P: [106 140 163 116 133  81  87 135 143  90 156 175 153 181 102  82]
S: [156 125 125 168 153  81 181 104  92 169  91 136 110 134 143 167]
Q: [106 153 154 116  86  81  87 138 143  90 156 175 107 174 140 162]
find: [106 140 163 116 133  81  87 135 143  90 156 175 153 181 102  82] -> P
find: [156 125 125 168 153  81 181 104  92 169  91 136 110 134 143 167] -> S
find: [106 153 154 116  86  81  87 138 143  90 156 175 107 174 140 162] -> Q

K: [118 143 140 119 149 132 126 125 122 160 126 128 128 124]
L: [135 137 146 133 114 129 130 106  79 114  79 118 113 133]
X: [146 117 130 122 142 131 127 123 134 125 136 124 124 142]
V: [124 127 136 121 174 132 126 129 138 138 141 120 128 130]
U: [137 130 147 125 107 127 128 102 130 106 136 126 123 133]
W: [121 139 127 131 130 130 129 152 109 150 106 134 130 122]
R: [132  95 118 129 134 125 126 124 153  94 155 114 119 131]
G: [131  81 120 135 126 127 128  91 106 126 108 125 125 138]
M: [135 125 147 132 125 129 129 104 122 110 125 116 112 135]
Y: [123 134 154 136 147 130 129 107 105 117 109 109 104 127]
H: [129 127 136 121 174 132 126 129 138 138 141 120 119 130]
N: [127  81 120 135 126 127 128  91 141  88 142 118 119 129]
common W K:  -> [122]
find: [135 125 147 132 125 129 129 104 122 110 125 116 112 135] -> M
find: [132  95 118 129 134 125 126 124 153  94 155 114 119 131] -> R
find: [135 137 146 133 114 129 130 106  79 114  79 118 113 133] -> L

Z: [118 153 173 114  98 164 140 132 149  78 136 161 173 137 101  93 115 142
 124 125  91 131 136 151  81 163 148 139 180 117 145  83 150 127 160 141
 118  99  95  95 169 104]
C: [141 151 118  83  89 115  92 169 105 123 137 177 144  97  72 134 110 145
 105 120 114 145 104 161 109 129 158 113 115 131 109 124 140  86 115 136
 102 125 122 125 142 129]
D: [114 123 165 165 139 165 168 118 161 124 120  84  76 169 163 114  87 120
 127 122 142 124 163  99 111  77 106 108 150  96 117 115 114 100 161 122
 119 122 142 120  68 122]
B: [114 141 173 118 110 166 146 115 164  87 146 147 179 140 107  85 122 143
 124 141  92 136 135 149  93 175 148 141 180 170 158  85 143 146 161 149
 130  90 102  87 114  93]
F: [134  89  97 132 139 101 131 118 138 145 161 104 131 121 139 128 122 142
 143 177 152 160 115 131 148 146 133 113  97 154 137 155  94 162 102 157
 139 120 172 127 133 115]
E: [114 141 173 118 110 166 146 115 164  87 146 147 179 140 107  85 122 143
 124 141  92 136 135 149  93 118 148 141 180 122 158  85 143 146 161 149
 130  90 119  88 120  78]
J: [129  87 100 138 144 105 132 111 144 147 158 139 125 113 131 104 100 148
 157 169 136 163  97 151 161 130 152  76  86 142 104 139  72 115  99 156
 121  88 162  98 125  80]
A: [114 123 165 165 144 165 168 118 161 124 120  84  76 169 163 114  87 120
 127 122 142 124 163  99 111  77 106 108 150  96  99 115 114 100 161 122
 113 122 142 120  68 122]
find: [129  87 100 138 144 105 132 111 144 147 158 139 125 113 131 104 100 148
 157 169 136 163  97 151 161 130 152  76  86 142 104 139  72 115  99 156
 121  88 162  98 125  80] -> J
find: [134  89  97 132 139 101 131 118 138 145 161 104 131 121 139 128 122 142
 143 177 152 160 115 131 148 146 133 113  97 154 137 155  94 162 102 157
 139 120 172 127 133 115] -> F
find: [118 153 173 114  98 164 140 132 149  78 136 161 173 137 101  93 115 142
 124 125  91 131 136 151  81 163 148 139 180 117 145  83 150 127 160 141
 118  99  95  95 169 104] -> Z
find: [141 151 118  83  89 115  92 169 105 123 137 177 144  97  72 134 110 145
 105 120 114 145 104 161 109 129 158 113 115 131 109 124 140  86 115 136
 102 125 122 125 142 129] -> C

Nusem: [162  87  98 155 162  82  84  90 101 168  96 162  92 171]
tezuz: [101  87  73 180  85  80 135 128 100 169 175 175  61 165]
sil: [ 96 108 127 106 159 137 143  84 156  89  97  92  95  85]
bur: [174 149 144  87 144 141  85 132  87  84 107  98  83 106]
mos: [119 145 101 123 110  93 119 157  93 123 137 122 146 125]
common sil tezuz:  -> [85]
common mos Nusem:  -> [101]
common mos tezuz:  -> [101]
find: [174 149 144  87 144 141  85 132  87  84 107  98  83 106] -> bur
common Nusem mos:  -> [101]
find: [ 96 108 127 106 159 137 143  84 156  89  97  92  95  85] -> sil
common tezuz sil:  -> [85]

konus: [135  72 144 177]
fegi: [102 131 148  86]
sisu: [135  86 131 136]
niteb: [165 100 131 150]
Gul: [ 95 129 132 131]
fozes: [185 177 178  74]
Div: [131  85  97 149]
common konus fozes:  -> [177]
common konus sisu:  -> [135]
common Div sisu:  -> [131]
common Gul niteb:  -> [131]
common Div Gul:  -> [131]

pom: [ 68 186 179  68]
Febi: [179  68 178 154]
vup: [186  68 187 178]
find: [186  68 187 178] -> vup
find: [179  68 178 154] -> Febi
find: [ 68 186 179  68] -> pom

vazu: [113 109 107 108 120 151 116]
vizom: [108 157 109 105 156 138 105]
teni: [105 156 139 138  98 157 108]
common teni vazu:  -> [108]
common vazu teni:  -> [108]
find: [105 156 139 138  98 157 108] -> teni
find: [108 157 109 105 156 138 105] -> vizom
find: [113 109 107 108 120 151 116] -> vazu

nitur: [127 171 118 111 126 136 138 142  85 135 150 126]
fos: [125 126 107 114 114 103 158 108 119 146 191 155]
gezut: [125 152 165 163 155 171 127 166 150 119 125  84]
common nitur fos:  -> [126]
common fos nitur:  -> [126]
find: [127 171 118 111 126 136 138 142  85 135 150 126] -> nitur

Nalod: [119 134 118 112 126 129 133 117 115 141 115 125  79]
Derer: [119 142 118 112 130 135 142 134 134 117 140 141 129]
bom: [117 116 130 112 142 141 152 143 136 117 163 141 126]
find: [117 116 130 112 142 141 152 143 136 117 163 141 126] -> bom
find: [119 134 118 112 126 129 133 117 115 141 115 125  79] -> Nalod
find: [119 142 118 112 130 135 142 134 134 117 140 141 129] -> Derer

bov: [ 91  95 153 133 184 141 171 141 161]
sug: [107 148 118 100 130 173  92 106 186]
zite: [186  92 100  95 154 172 187 173 153]
find: [ 91  95 153 133 184 141 171 141 161] -> bov
find: [186  92 100  95 154 172 187 173 153] -> zite
find: [107 148 118 100 130 173  92 106 186] -> sug

Dem: [123 122 121 127 105 111]
Sezok: [185 189 114  83 102 169]
mel: [127 188 122 158 130 120]
vek: [130 115 189 141 168 189]
Dogis: [ 78 111 133 186 145  79]
common Dogis Dem:  -> [111]
common vek Sezok:  -> [189]
find: [130 115 189 141 168 189] -> vek
find: [185 189 114  83 102 169] -> Sezok
common Dem Dogis:  -> [111]

Sezer: [189  85 187 114  72 175 153  73 101 158  99]
ziler: [ 95 166 157  70 102 166  83 115  85 174 117]
feno: [ 74 110 101 126 157  73 126 153 182  86  69]
zalo: [ 88 156  85  87 141  97 182 187 100  83 108]
paza: [ 75  92 127 187 143 159 148  72 176 154 171]
Zubes: [ 94  73 112  68 161 134 102  77 129 179 125]
Fudad: [139 184  98 188  66 170 120 181 144  74 133]
Kadid: [108 102 153 102  89 170 167 150 160  90 109]
naki: [146  87  72 147 182  85 145  79 112 153 147]
rere: [ 74 110 101 139 157 117 126 153 182  86  69]
find: [ 95 166 157  70 102 166  83 115  85 174 117] -> ziler
common rere zalo:  -> [182]
common Zubes Sezer:  -> [73]

Gol: [157 161 181 141 175  93 145 173 129 150  69  88 141  93 142  92 102 102
 164 108]
vagaf: [121 131 120 145 123 171 110 116 105 116 115 151 114 109 132 123 109 168
 121 112]
kefa: [169  91 147 160 174 136 150 108 125 157  89 105 135 110 157 145  99 120
 159  91]
mot: [121 148 119 140 122 140 123 149  83 124  93 135  94  77 138 125  72 146
 146 100]
common mot Gol:  -> [93]
common Gol mot:  -> [93]

kenop: [134  98 117 125 132 114 107]
noka: [107 113 119 123 124 115 127]
rozu: [163 116 115 111 103 151 127]
ref: [134 163 111 139 116 110 120]
Kip: [136 115 130 116 115 110 123]
Vivuk: [135 116 132 123 119 131 123]
Pekag: [134 155 108 137 134 112 117]
Tira: [134 121 136 102 162 101 151]
vazo: [132 116 115 119 103 151 123]
pubav: [137 123  71 126 115 118  93]
common kenop Tira:  -> [134]
common Tira rozu:  -> [151]
common noka kenop:  -> [107]
common rozu pubav:  -> [115]
find: [107 113 119 123 124 115 127] -> noka
common Vivuk ref:  -> [116]

nubob: [140 110 155  86  78  82 164]
gitu: [125 115 119 107  99 106 113]
Lal: [155 182 165 180 150  98 174]
Dase: [111 137  98  99  98 113 143]
maka: [160 183  81  84 116  68 155]
Takul: [100 157  80 107 140 127 157]
common Lal Dase:  -> [98]
common maka Lal:  -> [155]
find: [140 110 155  86  78  82 164] -> nubob
common Takul gitu:  -> [107]
common gitu Takul:  -> [107]

vobo: [123 143 126 140 135 113 111]
magev: [116  93 145 129 167 150 122]
Buzot: [143 118 146 184 139 118 129]
Par: [168 110 165 150 125 151 156]
Rakuv: [114 117 140 126 159 132 123]
lom: [178 112 174 164 120 158 114]
zikup: [131 136 118 112 135 110 127]
sofuv: [114 117 140 126 159 132 125]
Fubud: [139 164 117 128 114 117 109]
Bek: [124 147 104 151 143 127  95]
common lom sofuv:  -> [114]
common zikup Bek:  -> [127]
common Par zikup:  -> [110]
common magev Buzot:  -> [129]

miti: [134 158 113 149 126 122 115 105 129 106 105 101 142 159 108 111 125]
zat: [127 144 148 138 120 109 100  87 146  90 100 109 120 114 122 140  98]
vafo: [ 96  88 150 124  97 109 135 102 157 104 103 120 114  86  93 123 104]
Litub: [130  92 152 113 136 143 155 150 139 159 152  99 125  96 134  92 147]
zuvi: [152 160 106 114 155 143 141 138  92 140 133 117 140 153 176 151 139]
nuba: [127 144 148 138 120 109 100  87 146  90 100 109 119 100 172 126 134]
luf: [108 145 105 139 100 118 107 109 119 105  94  95 141 136  96 133 122]
fosel: [145 131 115 151 144 138 140 135 106 144 124 106 142 149 113  65 163]
baf: [152 160 106 114 155 143 141 138  92 140 133 117 119  84 145 142  78]
Ter: [127 144 148 138 120 109 100  87 146  90 100 109 120 114 149 157  86]
common nuba zuvi:  -> [138]
common nuba Litub:  -> [134]

tul: [128 140 142 167]
mumu: [ 75 140 135 127]
sape: [ 76 135 127 154]
common tul mumu:  -> [140]
find: [128 140 142 167] -> tul
common mumu tul:  -> [140]

sev: [137 155 145 106 125]
Kez: [156 165 112 165 109]
fibe: [132 144 119 148 132]
bopir: [139 155 108 125 120]
doren: [139 156 108 168 118]
Zaf: [138 158 115 157 119]
Kotap: [131 154 111 164 127]
Suku: [138 155 124 148 120]
find: [156 165 112 165 109] -> Kez
common sev Suku:  -> [155]
find: [138 155 124 148 120] -> Suku

luni: [128 134 130 124 127 131 128 125 129 129 126 123 105 122 138 131 125 116
 133 129 129 126 124 124 115 130 121 135 124 134 128 130 119 129 129 127
 128 126]
zam: [124 106 113 110 112 115 102 145 136 108 125 122 131 109  83 105 134 142
 129 113 136 132 106 144 110 114 134 126 135 152 131 124 105 129 121 111
 147 104]
Fafe: [128 134 130 124 128 128 128 125 129 129 126 123 125 110 138 131 125 126
 133 129 132 126 124 124 128 130 121 135 124 134 128 130 119 129 118 127
 128 115]
lov: [124 113 119 102 120 112 127 147 138 104 129 112 136 103  73 100 138 143
 130 106 140 127 118 151 105 108 136 134 132 159 128 124  93 105 119 113
 153 106]
find: [128 134 130 124 128 128 128 125 129 129 126 123 125 110 138 131 125 126
 133 129 132 126 124 124 128 130 121 135 124 134 128 130 119 129 118 127
 128 115] -> Fafe
find: [124 106 113 110 112 115 102 145 136 108 125 122 131 109  83 105 134 142
 129 113 136 132 106 144 110 114 134 126 135 152 131 124 105 129 121 111
 147 104] -> zam

faru: [159 130 156  72 144  68  75 164]
buni: [153 114 144  84 118 142 120 114]
zigum: [167 147 161  92 117  86 100  86]
gusif: [136 115 123 115 117 102  98 121]
Noted: [ 97 154 128 133 102 127 131 149]
totid: [114 152 138 119 120 103 113 160]
Pilu: [137 103 116 115 131  94  87 117]
pazev: [172 143 169  77  85 136 128 136]
lan: [190  92 151  65 101 117  92  93]
zera: [122 152 136 122 137  69  86 170]
Mup: [117 166 144 116 111 131 134 156]
common gusif Noted:  -> [102]
common zera zigum:  -> [86]

Bak: [131 195 130 115 119 136 104 130 137 123 126 132 121  89  93 120 127 140
 140 127 119 130 147 129 148 121 125 122 130 143 127 130 123 129 130  93
 138 119 130 132  96 126 119 129 120 142 128 159 128 132 113 130 115 114
 127 127 164]
Bik: [124 162 128 122 129 123  72 124 128 133 128 128 140 109 144 129 127 163
 126 129 127 113 145 130 133 134 128 127 151 147 127 130 123 126 125  80
 141 123 146 132 137 124 124 129 125 126 131 142 125 146 118 123 129 133
 112 122 149]
belut: [135 128 123 131 129 106 142 135 130 120 128 125 138 126  93 130 124 140
 123 129 123 131 139 124 120 129 127 147 149 147 122 133 128 124 130 103
 133 131 132 132 147 126 124 124 153 129 130 138 126 129 116 129 168 121
 120  97 126]
Kobug: [130 168 126 131 127 108 128 127 123 116 123 128 127 125 107 132 132 158
 141 124 124 128 119 132 137 133 119 122 122 110 124 127 131 132 129  75
 130 125 133 136 151 111 125 130 144 128 132 142 125 133 140 129 105 128
 129 133 114]
find: [135 128 123 131 129 106 142 135 130 120 128 125 138 126  93 130 124 140
 123 129 123 131 139 124 120 129 127 147 149 147 122 133 128 124 130 103
 133 131 132 132 147 126 124 124 153 129 130 138 126 129 116 129 168 121
 120  97 126] -> belut
find: [131 195 130 115 119 136 104 130 137 123 126 132 121  89  93 120 127 140
 140 127 119 130 147 129 148 121 125 122 130 143 127 130 123 129 130  93
 138 119 130 132  96 126 119 129 120 142 128 159 128 132 113 130 115 114
 127 127 164] -> Bak
find: [124 162 128 122 129 123  72 124 128 133 128 128 140 109 144 129 127 163
 126 129 127 113 145 130 133 134 128 127 151 147 127 130 123 126 125  80
 141 123 146 132 137 124 124 129 125 126 131 142 125 146 118 123 129 133
 112 122 149] -> Bik

poti: [ 89 141 140  96 155 117 122 107]
Nerid: [146 109 108 124 103 103 104 123]
vog: [156 132 105 115 103 102 113 153]
memu: [190 172 129 116  91 124 148 142]
Soz: [131 148 126 127 134 127 115 112]
Mefe: [147 137 141 148 122 137 151 147]
rigo: [119 135 128 118  98 123  96 118]
donop: [119 135 128 102  98 141 124 116]
Ferub: [148 106 125 142 103 121 131 112]
common Nerid Ferub:  -> [103]
common Mefe Ferub:  -> [148]
common rigo poti:  -> [96]
common memu Nerid:  -> [124]
common Soz vog:  -> [115]

zalu: [ 71 127 153 186 131 107 117 108 136 135]
daret: [127 136 133 150  77 141  83 172 140 123]
Ruv: [138 127 107 105 148 144  97  76 193 108]
common daret Ruv:  -> [127]
common Ruv daret:  -> [127]

garid: [138 157  97 157 131 136 137 110  94  81]
Pivaz: [108  91 134 127 120 119 105 140 140 117]
nar: [122 137 127 142 127 113 141  95 141 177]
Lus: [128 125 140 142 110 115 141 122  94 128]
lekat: [143 144  97 140 156 143 129 144 109 123]
zeti: [144 162 133  82 142 161 120 123 134 122]
vedub: [101 105  82 143 147 138 105 146 138 105]
Pip: [109  89 139 127 139 121 111 129 139 123]
common Pip nar:  -> [127]
find: [122 137 127 142 127 113 141  95 141 177] -> nar
common lekat Lus:  -> [140]
common lekat garid:  -> [97]
common vedub zeti:  -> [82]

gis: [139 130 123 132 123 122 139 128 138 121 113 132 130 120 133 128 133 121
 129 116 125 125 124 126 130 127 131 120 141 118 136]
Rute: [106 151 121 159 120 124 114 112 120 151 142 120  99 120 140 140 139 142
 128 179 130 123 125 100 136 153 125  90 156 121 124]
Dati: [139 125 126 125 127 125 138 131 136 133 115 131 135 125 129 124 129 121
 128 112 126 127 133 130 127 123 131 128 131 123 134]
pipum: [106 151 121 159 118 124 114 112 120 151 142 120 131 120 140 140 139 142
 128 179 130 123  87 100 136 153 125  90 156 121 124]
buke: [139 130 123 132 123 122 139 128 138 141 113 132 130 120 133 116 139 127
 121 141 135 124 110 117 120 129 133  95 145 117 127]
find: [106 151 121 159 120 124 114 112 120 151 142 120  99 120 140 140 139 142
 128 179 130 123 125 100 136 153 125  90 156 121 124] -> Rute
find: [139 130 123 132 123 122 139 128 138 121 113 132 130 120 133 128 133 121
 129 116 125 125 124 126 130 127 131 120 141 118 136] -> gis
find: [106 151 121 159 118 124 114 112 120 151 142 120 131 120 140 140 139 142
 128 179 130 123  87 100 136 153 125  90 156 121 124] -> pipum

pomum: [104  96  96 163  96 123  89 170  96 144 110 110 119 140 127 141 104 113]
kopu: [128 126 145 102 166 106  95  98 164 123 130 148 148 118 112 123 159 134]
Bosob: [124  93 123 174 111 174 113 158 112 166 114 130 117 109 161 161 106 108]
kitav: [146  82 112 183 116 125 107  96 114 142  95 120 123 100 124 140 110 126]
bor: [118 109 177 137 123 131 115  96 121 176 101  95  95 120 129 147  84 128]
neme: [104  98 118 123 137 108 126 126 137 136 118 135 141  97 114 130 145 114]
govop: [142 154 136 123 135 109 139 124 134 113 140 131 136 155 117 120 132 147]
tiga: [117  82 112 183 116 176 107 157 114 142  95 175 123 100 124 140 110 126]
bim: [131 142 144  94 154 117 155 102 154 125 145 148 147 133 123 126 141 129]
nin: [131 139 117 150  97 144 105 158  98 137 140 121 122 150 145 141 108 123]
papil: [115 133 129 116 120 125 126 100 124 117 167 172 176 127 134 124 185 102]
find: [118 109 177 137 123 131 115  96 121 176 101  95  95 120 129 147  84 128] -> bor
find: [142 154 136 123 135 109 139 124 134 113 140 131 136 155 117 120 132 147] -> govop
common nin papil:  -> [117]
find: [115 133 129 116 120 125 126 100 124 117 167 172 176 127 134 124 185 102] -> papil

peveb: [117 117 113 117 109  87]
nev: [117  87 117 117 119 121]
podi: [116  87 113 117  87 117]
find: [117 117 113 117 109  87] -> peveb
find: [116  87 113 117  87 117] -> podi

pogul: [109  99  94 156 138 155  84]
Pir: [142 123 106 126 129 127 119]
luraz: [ 93  87 142 177 118 155 105]
zum: [107  87  99 106 118 155  71]
Lidog: [125 125 116 142 117 142  86]
Bigav: [ 94 113 107  87 157 155 102]
datar: [104 113 144 153 126 142 105]
midum: [ 87 136 144 151 132 136 116]
mab: [138 129 114 113 141 125 134]
nadu: [140 116  98 121 144 130 128]
common datar midum:  -> [144]
common Pir zum:  -> [106]
common Lidog luraz:  -> [142]

Zusud: [171 151 119 151 122 127]
kifam: [155 143 171 128 123 137]
Suta: [ 80  69 103 154 127 141]
common Zusud kifam:  -> [171]
common Suta Zusud:  -> [127]
common Zusud Suta:  -> [127]

